Here is a tiny trained network, its code and every weight. The questions are about switching its units off for an input and a class, where a switched-off unit gives its printed mean instead of its output.

import numpy as np


def w(rows, s, z=0):
    codes = np.array(rows[::2]) - 128.0
    scale = np.full(codes.shape[1], s)
    scale[-1] = z or s
    return codes * scale


def f(y):
    return np.maximum(y, 0)


def log_softmax(a):
    a = a - a.max(-1, keepdims=True)
    return a - np.log(np.exp(a).sum(-1, keepdims=True))


def net(x, mask):
    res = np.array(x, float).reshape(1, 4) / 4 @ E
    y = f(res @ A[0][:, :-1].T + A[0][:, -1])
    res = res + np.where(mask, y, B[0][:, -1]) @ B[0][:, :-1]
    return log_softmax(res[-1] @ U[:, :-1].T + U[:, -1])


A, B = {}, {}
E = w([
[73,140,151,88,32,9,98,120,208,189,123],'x0',
[211,205,64,129,164,52,137,216,192,130,116],'x1',
[96,199,138,95,174,65,203,57,92,160,170],'x2',
[74,83,124,3,178,176,155,163,134,146,24],'x3',
],0.011)
A[0] = w([
[195,184,110,146,130,79,162,192,151,139,127,47],'N0',
[140,64,111,218,63,189,51,114,194,129,96,254],'N1',
[38,54,157,142,111,177,127,84,76,191,140,131],'N2',
[132,108,130,78,144,134,77,179,117,143,63,13],'N3',
[112,160,148,43,149,142,148,104,149,167,45,234],'N4',
[90,87,140,111,70,86,7,129,183,111,118,124],'N5',
[126,132,69,163,184,210,146,112,53,113,171,11],'N6',
[92,173,132,104,160,84,212,14,80,159,156,181],'N7',
[65,113,176,104,78,56,139,170,142,168,152,16],'N8',
[93,72,190,102,167,105,149,89,166,109,64,118],'N9',
[140,174,97,104,172,89,162,197,175,120,96,34],'N10',
[101,78,134,78,132,156,103,179,159,156,78,106],'N11',
[52,179,158,132,155,107,209,78,56,162,160,135],'N12',
[114,69,243,133,102,117,166,56,42,178,170,160],'N13',
[154,82,130,148,161,175,160,73,66,80,140,212],'N14',
[67,117,232,101,47,147,106,61,84,69,120,46],'N15',
[183,158,145,201,70,123,91,89,96,152,178,79],'N16',
[78,79,210,98,105,121,113,80,143,158,150,169],'N17',
[87,95,123,110,77,204,145,79,64,135,166,19],'N18',
[47,224,127,86,142,150,192,1,124,158,188,44],'N19',
[143,175,98,103,103,97,114,203,172,163,136,186],'N20',
[164,102,150,190,97,103,115,115,122,143,172,18],'N21',
[167,124,142,163,86,106,107,139,69,129,183,53],'N22',
[113,76,89,67,143,139,108,128,116,99,68,44],'N23',
[73,123,144,51,79,82,107,124,125,223,104,92],'N24',
[166,131,193,209,65,102,136,71,80,123,220,190],'N25',
[158,159,118,160,198,204,190,144,72,32,113,92],'N26',
[132,146,181,190,80,112,75,90,201,76,226,111],'N27',
[78,169,208,195,57,18,122,66,179,121,92,188],'N28',
[93,78,178,147,65,187,8,133,118,77,100,92],'N29',
[93,141,117,36,142,173,213,130,110,196,120,46],'N30',
],0.0093,0.008)
B[0] = w([
[140,170,106,101,146,67,181,143,88,97,68,188],'N0',
[197,76,81,135,82,182,178,199,95,194,151,233],'N1',
[107,187,138,98,168,85,185,158,75,107,87,225],'N2',
[79,139,54,193,100,136,181,122,194,125,77,167],'N3',
[91,75,208,188,158,123,181,184,109,74,235,246],'N4',
[116,106,78,77,176,192,93,80,149,196,154,198],'N5',
[92,122,82,56,162,185,59,56,204,171,100,187],'N6',
[173,87,62,173,33,200,160,199,102,173,134,247],'N7',
[95,131,49,69,185,176,59,53,217,146,58,176],'N8',
[81,107,154,156,144,124,174,106,162,126,166,184],'N9',
[154,181,127,115,157,58,138,165,90,119,14,190],'N10',
[65,80,128,173,95,118,175,151,151,90,177,198],'N11',
[185,113,47,166,48,196,134,171,122,175,131,222],'N12',
[155,150,171,72,170,85,196,151,46,109,67,232],'N13',
[95,128,158,83,164,140,153,97,124,183,194,226],'N14',
[171,182,119,84,176,59,161,155,137,86,37,202],'N15',
[54,115,171,160,133,139,193,97,166,106,93,185],'N16',
[153,160,170,69,194,61,115,182,66,119,127,210],'N17',
[133,191,95,94,151,69,146,120,164,78,2,183],'N18',
[165,85,20,148,87,158,157,162,140,145,64,216],'N19',
[157,173,132,49,134,60,161,175,71,141,149,213],'N20',
[87,107,84,181,113,119,202,135,235,90,71,153],'N21',
[73,115,106,170,154,99,154,102,235,54,68,157],'N22',
[83,108,140,186,112,119,166,147,176,77,126,176],'N23',
[112,112,104,80,192,200,70,89,169,135,148,212],'N24',
[44,129,177,168,160,109,202,139,128,129,183,232],'N25',
[113,118,120,35,210,167,77,66,122,163,134,222],'N26',
[74,97,146,168,149,139,195,165,156,62,137,199],'N27',
[90,125,118,72,192,208,84,111,115,189,175,239],'N28',
[188,122,30,137,71,136,165,201,81,174,79,201],'N29',
[53,60,141,202,100,132,187,127,195,49,131,192],'N30',
],0.0088,0.016)
U = w([
[53,109,150,189,115,125,158,122,169,83,140,53],'0',
[107,131,109,70,159,183,82,77,156,159,121,42],'1',
[173,183,127,102,129,58,139,146,107,107,68,54],'2',
[187,108,70,163,37,169,128,160,144,156,96,69],'3',
[142,124,167,133,115,137,136,150,79,148,203,226],'4',
[172,176,240,230,6,62,9,23,213,148,161,8],'5',
],0.016,0.013)

Each question gives the input, the list of numbers given to net, and the class t.
The units are the neurons (one row each of A and B). Each row of codes is followed by its name. A weight is (code - 128) times the scale printed after its matrix; where a second scale follows, it is the last column's (A, B and U).
mask holds one flag per neuron, in row order. A switched-off neuron (its flag False) gives its mean, the last column of its row in B, instead of its output. The means were averaged over made-up inputs and are rounded, as every weight is.
A unit's drop is (log p(t) with every unit on - log p(t) with that unit switched off) / (log p(t) with every unit on - log p(t) with every unit switched off).
The circuit of an input: a set's keep is (log p(t) with only the set's units on - log p(t) with every unit switched off) / (log p(t) with every unit on - log p(t) with every unit switched off). Starting from the 12 units with the biggest drops (on a tie, the unit counted first), units are removed one at a time, each time the one whose removal leaves the highest keep (on an exact tie, the one counted first), for as long as the keep stays at least 0.8.
circuit, biggest first: the units of the circuit, biggest drop first
unit that matters most: the unit with the biggest drop
k most important neurons: the k neurons with the biggest drops, biggest first
drop of u: that unit's drop, to one decimal
input [5,-8,-8,-5], class 2: unit that matters most : N15
input [-5,3,6,-1], class 3: 4 most important neurons : (N7; N28; N12; N24)
input [3,6,-5,-6], class 0: 3 most important neurons : (N27; N16; N13)
input [-6,-6,7,6], class 3: 4 most important neurons : (N12; N7; N19; N25)
input [-6,7,-6,-4], class 2: 3 most important neurons : (N0; N7; N28)
input [6,6,3,-6], class 0: 3 most important neurons : (N27; N25; N26)
input [-5,-4,-3,-5], class 0: 2 most important neurons : (N25; N28)
input [8,-8,8,2], class 1: 3 most important neurons : (N24; N28; N8)
input [5,-5,1,-1], class 1: 3 most important neurons : (N28; N24; N5)
input [-1,-3,6,-3], class 3: 3 most important neurons : (N19; N7; N12)
input [8,-8,-6,-1], class 1: 4 most important neurons : (N5; N28; N24; N8)
input [0,-6,-7,5], class 3: 2 most important neurons : (N29; N1)
input [-7,-4,8,1], class 3: 3 most important neurons : (N7; N12; N19)
input [5,-4,3,-2], class 1: circuit, biggest first : (N28)
input [-5,5,-4,-5], class 0: drop of N5 : 0.2
input [6,4,-5,0], class 1: drop of N7 : 0.1
input [-1,5,-2,-5], class 0: drop of N2 : 0.2
